[-63.9   5.5  -3.5 -12.8 -16.1  11.4  -3.4 -26.9  28.7 -17.6 -18.9   2.3
  10.2  -0.6   1.1  20.6   1.4 -14.3   6.4  -7.9   9.6   4.9  15.2  -5.1
  -8.2   1.1  -0.7   6.4  13.4   7.7   8.9   9.8  60.6   0.1]  (24)
[-49.4  21.5   7.9   6.2  17.2  -8.3  27.8 -12.4  -0.9 -10.1 -17.9 -31.0
 -17.8  16.5  -1.3 -23.0 -17.4 -22.0   0.9 -20.5  57.4 -17.7 -17.9  -9.6
  -4.2  10.0  -3.4  -4.1  20.4   1.8  -4.2   1.7  31.8   2.5]  (24)
[ 49.6   3.2  -9.7   7.0  -4.5  -7.1   1.8  -2.2  28.9 -24.7  -5.3 -81.1
   2.6  34.8  11.3 -12.9  12.5   5.4 -15.7  -6.2  -8.6 -15.0  -6.1  -4.4
  14.1   3.6 -19.7 -18.4   4.9 -12.2   9.7  27.2 -47.7  -2.6]  (24)
[-10.0  35.5  -9.7  60.6   0.4 -30.5  32.9  -2.7   8.9 -17.2  -5.9  -6.6
  -9.0  44.9   6.9 -26.0   5.4   7.3  -3.3 -10.7  13.9 -18.8  -8.6   5.0
 -13.4   6.7 -12.4  -8.9   8.0   9.9  -8.2   7.0  -6.1  -7.4]  (24)
[-51.0  14.7  -7.4  -1.6   4.1   5.5  14.1 -14.5  -1.8  -3.7   5.4  13.8
  11.9 -28.4   3.7  12.7  -8.8   6.2  19.2 -14.8  22.0   1.0  23.3  -5.1
  -7.3   3.9   2.1  14.1  -8.2  11.8  -7.8  -1.9  35.3  -3.2]  (28)
[ -8.5  15.7  -2.9 -10.6  -1.5  -9.5  22.0 -17.2  12.3  -9.4 -16.2 -17.3
 -12.8  21.2  -2.8 -22.0   0.4 -20.9   8.9 -16.5  30.1 -16.2  22.9  -3.7
  -7.5   7.5 -10.0  10.8  27.0  13.1  -8.3  23.1  11.5  -4.4]  (24)
[-11.8   0.4   2.2   8.0  -2.0  39.2  -1.4 -24.4   1.6  34.4  -0.9  -6.2
  -3.6 -49.0  11.7  -0.7  -5.1 -34.5  11.1 -13.7  -0.9   7.3   0.5  -0.2
   7.8  -0.6   7.9  13.1  -4.5  -5.1  12.4   0.4  10.9  -2.0]  (27)
[ 81.1   6.9  -7.6 -13.2  -2.7  22.4 -61.4  23.1   9.6 -14.7  -2.7 -31.6
 -50.3   7.9  10.3  -5.8  -2.9 -51.1  -0.2  19.4 -30.7  12.2  -9.8  -5.7
  25.0   1.1 -14.7 -11.0   2.9  10.2  -8.1   2.7  -2.9 -10.4]  (28)
[ -5.8   3.5   1.6  -8.9  10.8  16.6  15.9 -21.2  10.0   9.4   1.3 -13.1
   9.0   4.2   4.9 -25.9  13.1 -20.6  -2.5  -3.1  12.5 -16.1   3.6  -5.6
   0.9   2.9   3.0   9.0   8.5  14.3  20.1  -4.9  -8.8  -5.2]  (24)
[  5.0  -0.7  -2.5   0.8  -0.9  19.6  -2.0 -18.5  -3.9  15.1 -13.3 -17.9
   5.1   6.3   1.1  -0.3   0.0 -14.9   9.1  -5.4  -8.6   0.0  23.9 -11.6
   5.9   5.0   1.7  -6.1   3.6  -4.2   9.3 -13.3  43.0  -1.8]  (27)
[-24.0  11.2   2.2  -1.8  10.8 -35.0  12.1 -22.2  30.1 -18.5  -8.9 -14.0
  -8.7  56.0   4.2  -4.8  -3.3  -2.2 -10.3 -20.5   9.7 -18.5  -2.0   7.4
   5.9   7.5 -12.3  15.1  29.8   3.5   7.9  26.8  20.0  -3.0]  (24)
[ 66.0  18.1  -5.2   4.4   4.3  20.5  -0.3  -7.5  15.5  -6.0  -0.9 -43.2
 -25.6   3.7   6.3 -16.7  -0.6  -2.9  12.9   4.3   4.9 -10.7  -5.8  -6.0
  -6.9  14.1 -13.1 -24.3  17.1  10.2   2.9  30.2 -19.7 -21.2]  (24)
[-21.7  10.8  -1.5  -5.6   7.3 -11.1  27.8   0.4   4.2  -9.3  -7.5  -5.9
  -1.8  39.9  13.4  -7.2   6.5  16.7  -8.4 -25.3  16.4  -5.3  -1.3  -0.2
  -9.7  10.5 -24.6  -9.4  33.0  -2.2 -15.4  54.1  -8.8  15.5]  (24)
[  1.0  17.9  -3.1  10.3   2.5   2.2 -12.9 -11.6  15.6 -14.3 -12.4 -23.6
 -11.5 -20.6  -2.2   7.5   5.3  10.5   4.4 -12.1  -6.5 -23.7 -18.8  -5.2
  -0.9   7.7  -8.1  -5.5  -3.1 -20.9   8.0  13.1 -26.9   3.8]  (24)
[ -5.5   6.5   1.5   0.4   5.1  -3.8  30.5  -8.4   0.6 -30.0   9.9  10.6
 -20.7   9.4   1.3 -30.0  -1.0  -9.2  -9.3  -2.6  16.6   1.2 -16.6   6.4
  -5.7  -5.1 -14.8 -20.3  18.1  13.6   0.3  -6.1  39.7  -5.6]  (24)
[ 64.5  -5.7 -14.5   9.0  -7.4 -24.9  12.8 -12.1  17.9 -10.2  20.3  -7.7
  -8.8  27.1   6.2  -4.0  -2.9   9.2  -8.5  -5.6  -9.8 -14.0  -4.8  -5.3
  -3.3   0.9  -6.1 -19.9   3.7   4.0  -2.6  31.4 -56.5  -7.4]  (24)
[ 31.2  13.1   3.4  -7.1  10.1 -31.0  81.1  -5.8 -25.1   5.4 -13.9 -24.5
  -4.0  42.2  -5.4 -31.5   2.8   1.3   0.8 -13.0  -9.4 -10.7  -5.9   0.1
 -11.6  -0.3  -5.9 -10.6  12.7  16.5  -4.4   7.9  27.1   3.1]  (24)
[ 75.3  13.5  -9.5  -0.2  10.3  -2.5  25.7  -6.9   3.3   0.2  -1.0   9.3
  15.8   7.3  -2.7 -19.1   9.4 -14.4 -10.5 -15.9  11.5 -56.3 -12.9  -8.3
  -5.4 -27.2  12.6  16.7  12.2   5.1   9.7  22.6  13.5  -1.9]  (24)
[-14.6   2.8 -14.3   2.3   7.0  23.6   1.3  -1.6  -5.0  11.9  -2.0  -3.0
  -2.6 -23.0   5.3 -14.1 -10.9 -29.1   1.8  -1.5   6.4  -1.7   3.0   7.7
   3.2  -2.2   2.9   6.7  48.3 -13.0   1.3 -11.2  17.5  -3.2]  (28)
[ 16.7  20.0  -4.5  -5.7  14.8  11.9   4.6 -10.6  14.0 -14.9  -7.5 -12.1
  -7.3 -23.2   8.1 -14.8   9.0 -29.1   2.7  -0.8  24.8  -3.4  -0.7  -4.8
  -1.1   2.5   3.3  -6.8  11.3  14.5  13.9  -7.3  61.9  -0.3]  (28)
[-12.7   6.0  14.3   2.2   5.0  10.2   3.7  73.3  -6.7  19.8   1.6 -10.6
  -8.1 -20.9   2.7  -8.6 -21.0  -5.7   2.1  -7.0 -15.6  13.2 -12.4  -4.1
 -17.7   1.4 -17.9 -11.2  10.0  -6.1  11.1  -2.6  -2.3   6.9]  (29)
[-37.0  20.3   7.1  -7.0   6.9 -21.1  -0.7  -7.0   2.3   6.3  12.5  -5.6
 -26.7  13.5   0.5 -16.3   5.3  10.1   0.8  -6.8  20.7   4.7  -1.8  -6.9
  -5.0   9.4 -13.8  -8.6   8.7  10.3   5.4   7.3  -6.4  -6.5]  (24)
[  3.9  15.9 -13.2  15.0   2.9  -5.2  34.2 -16.3  13.1 -14.8 -28.1 -31.7
 -15.4  17.6  -4.3 -35.3  13.0   5.3  10.6  -5.5  -5.6 -14.7 -12.2  -4.6
  -2.7   9.0 -11.5 -10.6   4.1   2.9   6.6  37.8  11.1 -12.0]  (24)
[ 19.3  11.0   4.6   3.6   5.9  -4.0   9.7  -2.7  19.7 -16.1 -15.9 -11.7
  -5.1   8.3  -5.3  -1.4   2.1  18.4  -3.2 -13.9  24.5 -21.1   1.6  -6.6
 -21.0   8.3   1.4  -9.1  21.6   0.5  -4.1  -2.6   6.2 -19.8]  (24)
[-10.1  15.9   4.8   6.8   4.9   8.8   7.0   1.6   1.1 -16.8 -12.4 -32.1
  -0.8  -2.5  -4.0  -1.8   8.8   8.1  11.0  -1.4   4.4 -15.5 -23.4 -10.9
  -2.8  11.2 -28.1 -19.3   6.8 -12.3   7.4   5.3 -19.9   0.5]  (24)
[ 27.5  16.4 -10.0 -17.3   0.7  26.4 -13.6  14.4  -1.4  -0.7  27.6 -18.0
 -38.2 -18.3  26.2 -28.9  -1.0 -22.7  19.7  -4.2  -9.5  29.1  -5.3   4.8
   5.6  -4.9  -9.7 -15.0   4.9  35.2   2.8  -1.4  33.2  -7.4]  (28)
[ 10.3  14.5  -5.8  -6.0   8.4   6.7   1.7 -13.9  15.3 -23.6   9.3 -25.7
 -28.2 -16.0   5.8 -23.9  -0.1 -16.3 -14.7  -3.1 -10.9   7.3 -15.2  -8.3
  -2.0  -0.3   4.5 -24.6   7.3  14.8  -1.5  12.4  31.5  -9.2]  (28)
[ 20.9  10.7  -8.2 -17.1   0.6  -8.7 -14.9 -10.5  13.0   9.4 -39.3 -44.3
  -3.1  24.6   4.0 -25.5  -9.1 -12.8  21.6  23.2   2.3  -0.9   8.3  -5.7
   6.9   9.7  -4.0   6.3   8.4  10.9  26.1 -23.0   9.8   3.1]  (24)
[  3.5  11.9  -2.8   3.6   7.6 -21.1  21.1  -5.4  20.4 -21.8   8.4 -10.1
  -2.5  -1.0  -0.8  -1.0   1.2  -6.6  -1.3   4.5  16.7 -15.7 -27.7  -0.9
 -15.4  14.0   4.0  -4.1  23.7  11.0  13.8  18.0  20.8  -6.2]  (24)
[ 73.6  14.5   1.7   5.6   3.2 -28.9  29.6 -27.8  15.3 -18.6  -5.5 -24.1
   2.9  15.2 -10.4 -18.3   1.4 -22.8  12.0 -13.7  18.0 -33.9 -13.5  -6.7
 -10.2   9.7   1.3  -5.1  30.3  -2.4  -4.0  40.5 -54.2 -11.7]  (24)
[ 72.4  13.3  -8.5 -17.2   2.2 -26.2  18.6   8.5 -25.2 -34.2  -5.2 -36.6
 -10.9  39.5  -2.1 -24.3   3.1  -7.1   4.1 -17.2  -5.3  -0.4  -0.9  -7.6
   1.2  -0.8 -13.0 -23.0  17.2  17.2  11.1  19.0  -4.9   6.1]  (24)
[-31.7   9.4   1.8  -8.9  10.3  -4.6  22.3  -7.6  -6.3 -17.9  12.1  30.0
  -0.6   1.0  -4.6 -40.8   5.7   9.1 -15.7   0.1  21.3 -18.5 -15.5 -14.8
  -3.7  -1.8  -5.2 -14.0   8.6  -0.4  -1.4  18.2  25.6  10.8]  (24)

[ 14.1   0.8  -6.0  -5.4  -0.9 -12.7   7.8  -4.3  15.9 -14.5   9.5 -11.6
 -16.9  17.8  -8.8 -19.4  -9.0  -0.6  -5.4  19.0   3.2  -0.6  -5.0  -0.6
  -1.9   2.9   5.3   0.3  -8.6  -8.4  -6.2  45.9  -0.3  -3.2]  (36)
[ 25.4   0.8   3.9   4.5  13.1  -0.7 -12.6  -3.8  -2.7 -19.5  -1.8 -10.8
  -1.1  23.1   3.7 -12.3  -6.2   2.7  -6.5  10.5  -4.1 -19.9   4.4   1.1
  -4.1   8.0  17.8   3.0  -1.6   1.2   4.0  34.4 -15.4  -1.9]  (42)
[ 11.5   5.1   5.7 -10.2  16.1   0.9 -33.8  10.2 -20.5  -6.6  -4.7  11.9
   8.4  23.0 -16.1 -17.9  -5.4  -0.8 -10.5  24.6 -15.0 -15.7   5.0  -5.0
   1.7  -5.8  15.6  -3.7 -20.8  -3.0   0.2  -3.0  -5.5  -5.0]  (34)
[  1.8  -2.9  16.8  -5.0   3.8  -0.8 -30.2  25.2 -16.3   4.4  -2.3   0.6
  -0.8  -3.0 -15.5 -18.5  -5.4  -2.6 -10.2  14.5 -38.7  -4.3   4.1 -10.0
   6.9 -11.0   6.9   1.9  -5.5  -9.6   1.2  -8.2   1.4  -7.3]  (34)
[ 17.8  -3.1  11.6  13.9   8.0  -5.3   7.9  -2.2  14.4  -4.1  -1.2 -27.9
  -8.9  -8.3  13.8  -6.6 -11.4   2.1  -9.7  13.0 -21.0 -23.1  -8.4   2.8
   0.7  16.0   7.7   4.3  19.2   0.1   1.8  53.5  -3.8 -10.0]  (42)
